Below is a small trained network, with its code and all its weights. Each question gives an input and a class and asks what happens when units are switched off, that is, made to give their printed mean instead of their output.

import numpy as np


def w(rows, s, z=0):
    codes = np.array(rows[::2]) - 128.0
    scale = np.full(codes.shape[1], s)
    scale[-1] = z or s
    return codes * scale


def f(y):
    return y / 2 * (1 + np.tanh(0.7978845608 * (y + 0.044715 * y**3)))


def log_softmax(a):
    a = a - a.max(-1, keepdims=True)
    return a - np.log(np.exp(a).sum(-1, keepdims=True))


def net(x, mask):
    res = np.array(x, float).reshape(1, 3) / 4 @ E
    y = f(res @ A[0][:, :-1].T + A[0][:, -1])
    res = res + np.where(mask, y, B[0][:, -1]) @ B[0][:, :-1]
    return log_softmax(res[-1] @ U[:, :-1].T + U[:, -1])


A, B = {}, {}
E = w([
[136,108,193,71,196,157,61],'x0',
[73,111,191,185,46,107,85],'x1',
[59,220,137,180,129,246,76],'x2',
],0.012)
A[0] = w([
[105,141,175,131,127,179,49,124],'N0',
[118,185,99,145,134,196,116,181],'N1',
[101,153,93,182,104,132,145,176],'N2',
[138,117,54,141,89,81,235,241],'N3',
[45,125,177,207,63,139,71,158],'N4',
[97,197,105,140,127,205,114,219],'N5',
[122,129,195,100,150,152,5,254],'N6',
[138,133,104,140,107,146,137,117],'N7',
[98,155,178,150,145,164,30,127],'N8',
[138,165,91,97,205,176,124,184],'N9',
],0.011,0.0064)
B[0] = w([
[75,107,115,131,130,187,44,205],'N0',
[55,153,46,158,179,155,165,211],'N1',
[69,178,172,211,134,132,132,181],'N2',
[172,122,68,148,118,66,232,238],'N3',
[107,211,254,183,28,83,72,234],'N4',
[56,143,62,190,181,152,135,236],'N5',
[89,97,168,73,178,187,36,251],'N6',
[103,135,124,162,129,115,141,136],'N7',
[62,99,106,137,121,202,19,218],'N8',
[163,89,76,89,201,107,184,212],'N9',
],0.0095,0.015)
U = w([
[130,186,198,169,58,63,149,88],'0',
[254,56,86,84,101,52,220,210],'1',
[103,149,203,134,80,165,72,97],'2',
[193,42,183,3,182,107,128,221],'3',
[96,114,98,119,156,202,92,3],'4',
[110,153,57,155,164,153,221,108],'5',
],0.0099,0.0029)

Each question gives the input, the list of numbers given to net, and the class t.
The units are the neurons (one row each of A and B). Each row of codes is followed by its name. A weight is (code - 128) times the scale printed after its matrix; where a second scale follows, it is the last column's (A, B and U).
mask holds one flag per neuron, in row order. A switched-off neuron (its flag False) gives its mean, the last column of its row in B, instead of its output. The means were averaged over made-up inputs and are rounded, as every weight is.
A unit's drop is (log p(t) with every unit on - log p(t) with that unit switched off) / (log p(t) with every unit on - log p(t) with every unit switched off).
The circuit of an input: a set's keep is (log p(t) with only the set's units on - log p(t) with every unit switched off) / (log p(t) with every unit on - log p(t) with every unit switched off). Starting from all 10 units, units are removed one at a time, each time the one whose removal leaves the highest keep (on an exact tie, the one counted first), for as long as the keep stays at least 0.8.
circuit, biggest first: the units of the circuit, biggest drop first
most important unit: the unit with the biggest drop
top k neurons: the k neurons with the biggest drops, biggest first
drop of u: that unit's drop, to one decimal
input [-1,1,5], class 2: top 2 neurons => N4, N3
input [7,-7,1], class 3: most important unit => N9
input [7,-1,-1], class 3: circuit, biggest first => N5, N1
input [8,4,-4], class 3: circuit, biggest first => N4, N5
input [3,-7,0], class 3: top 2 neurons => N3, N5
input [3,8,-8], class 3: circuit, biggest first => N2, N5
input [-1,6,-1], class 0: circuit, biggest first => N6, N4
input [3,2,1], class 2: circuit, biggest first => N9, N1
input [-6,1,2], class 0: top 2 neurons => N9, N4
input [5,2,-2], class 3: circuit, biggest first => N4, N5
input [-6,1,8], class 2: top 4 neurons => N4, N3, N2, N9
input [-5,1,0], class 0: top 3 neurons => N9, N1, N5
input [-7,7,4], class 0: top 2 neurons => N4, N6
input [-5,7,-8], class 1: circuit, biggest first => N3
input [-6,8,4], class 0: top 3 neurons => N4, N6, N2
input [0,8,-4], class 0: drop of N8 => 0.1
input [-1,1,-2], class 1: drop of N4 => 0.2
input [1,-7,1], class 5: drop of N3 => 0.1
input [8,-1,-4], class 3: drop of N8 => 0.0
input [3,-3,-2], class 3: top neuron => N3
